Below is a small trained network, with its code and all its weights. Each question gives an input and a class and asks what happens when units are switched off, that is, made to give their printed mean instead of their output.

import numpy as np


def w(rows, s, z=0):
    codes = np.array(rows[::2]) - 128.0
    scale = np.full(codes.shape[1], s)
    scale[-1] = z or s
    return codes * scale


def f(y):
    return np.maximum(y, 0)


def log_softmax(a):
    a = a - a.max(-1, keepdims=True)
    return a - np.log(np.exp(a).sum(-1, keepdims=True))


def net(x, mask):
    res = np.array(x, float).reshape(1, 7) / 4 @ E
    y = f(res @ A[0][:, :-1].T + A[0][:, -1])
    res = res + np.where(mask, y, B[0][:, -1]) @ B[0][:, :-1]
    return log_softmax(res[-1] @ U[:, :-1].T + U[:, -1])


A, B = {}, {}
E = w([
[91,84,146,134],'x0',
[168,170,101,123],'x1',
[254,119,143,60],'x2',
[92,189,185,66],'x3',
[94,221,40,128],'x4',
[121,122,135,129],'x5',
[112,119,135,132],'x6',
],0.0077)
A[0] = w([
[160,116,154,25,131],'neuron 1',
[108,128,81,146,93],'neuron 2',
[52,190,118,162,45],'neuron 3',
[166,36,203,84,223],'neuron 4',
[146,153,150,180,5],'neuron 5',
[139,197,147,107,132],'neuron 6',
[200,56,188,57,1],'neuron 7',
[72,249,86,89,49],'neuron 8',
[149,158,97,67,187],'neuron 9',
[120,162,114,158,68],'neuron 10',
[55,105,154,83,77],'neuron 11',
[112,67,135,150,254],'neuron 12',
[153,139,191,92,250],'neuron 13',
[61,137,46,158,70],'neuron 14',
[146,76,122,169,139],'neuron 15',
[145,157,181,132,60],'neuron 16',
[69,113,155,103,253],'neuron 17',
[203,69,114,120,249],'neuron 18',
[185,73,161,87,148],'neuron 19',
],0.012,0.0037)
B[0] = w([
[83,187,76,146,201],'neuron 1',
[59,86,76,143,151],'neuron 2',
[88,79,192,50,185],'neuron 3',
[158,160,59,100,254],'neuron 4',
[140,137,79,127,128],'neuron 5',
[181,177,148,124,168],'neuron 6',
[2,42,34,74,217],'neuron 7',
[66,122,207,142,205],'neuron 8',
[97,165,105,205,181],'neuron 9',
[26,123,143,75,144],'neuron 10',
[204,117,213,64,170],'neuron 11',
[160,235,132,223,196],'neuron 12',
[173,171,73,174,210],'neuron 13',
[104,38,100,150,184],'neuron 14',
[135,176,120,193,170],'neuron 15',
[127,109,136,67,144],'neuron 16',
[195,149,217,203,199],'neuron 17',
[187,222,48,95,229],'neuron 18',
[114,168,24,93,211],'neuron 19',
],0.0065,0.0098)
U = w([
[134,203,150,233,233],'0',
[145,162,181,166,238],'1',
[154,99,70,122,45],'2',
[126,125,89,93,107],'3',
[37,50,100,141,142],'4',
[27,124,201,2,2],'5',
[185,159,125,154,133],'6',
],0.009,0.0037)

Each question gives the input, the list of numbers given to net, and the class t.
The units are the neurons (one row each of A and B). Each row of codes is followed by its name. A weight is (code - 128) times the scale printed after its matrix; where a second scale follows, it is the last column's (A, B and U).
mask holds one flag per neuron, in row order. A switched-off neuron (its flag False) gives its mean, the last column of its row in B, instead of its output. The means were averaged over made-up inputs and are rounded, as every weight is.
A unit's drop is (log p(t) with every unit on - log p(t) with that unit switched off) / (log p(t) with every unit on - log p(t) with every unit switched off).
The circuit of an input: a set's keep is (log p(t) with only the set's units on - log p(t) with every unit switched off) / (log p(t) with every unit on - log p(t) with every unit switched off). Starting from the 12 units with the biggest drops (on a tie, the unit counted first), units are removed one at a time, each time the one whose removal leaves the highest keep (on an exact tie, the one counted first), for as long as the keep stays at least 0.8.
circuit, biggest first: the units of the circuit, biggest drop first
unit that matters most: the unit with the biggest drop
top k neurons: the k neurons with the biggest drops, biggest first
drop of u: that unit's drop, to one decimal
input [1,7,-6,0,2,-8,-7], class 4: unit that matters most	neuron 14
input [8,-7,6,7,-6,0,6], class 3: circuit, biggest first	(neuron 4; neuron 19)
input [4,5,-1,3,8,-8,5], class 5: circuit, biggest first	(neuron 3; neuron 8)
input [6,-8,-7,5,-3,4,-7], class 1: top 2 neurons	(neuron 17; neuron 11)
input [0,-4,-4,-8,-5,5,-8], class 0: top 2 neurons	(neuron 12; neuron 15)
input [-2,7,6,5,7,0,0], class 0: circuit, biggest first	(neuron 9; neuron 8)
input [0,-2,-3,-3,3,-1,0], class 4: top 2 neurons	(neuron 14; neuron 18)
input [-3,8,-4,1,4,-7,1], class 5: top 2 neurons	(neuron 3; neuron 8)
input [-6,1,-4,8,3,7,-2], class 5: top 3 neurons	(neuron 3; neuron 8; neuron 12)
input [-7,-2,-8,-2,8,-8,-6], class 4: top 2 neurons	(neuron 14; neuron 2)
input [3,-7,-6,3,1,1,-8], class 5: top 3 neurons	(neuron 3; neuron 13; neuron 11)
input [6,-2,-1,-8,-6,2,-2], class 0: top 2 neurons	(neuron 12; neuron 15)
input [8,3,-1,-8,-2,5,1], class 0: top 3 neurons	(neuron 12; neuron 15; neuron 7)
input [-3,0,-3,6,5,-3,-4], class 5: unit that matters most	neuron 3
input [2,0,8,1,-8,-6,1], class 3: drop of neuron 7	0.5
input [8,-4,-2,0,-3,-4,1], class 0: drop of neuron 9	-0.1
input [0,8,-7,-7,2,-2,-2], class 4: drop of neuron 14	0.1
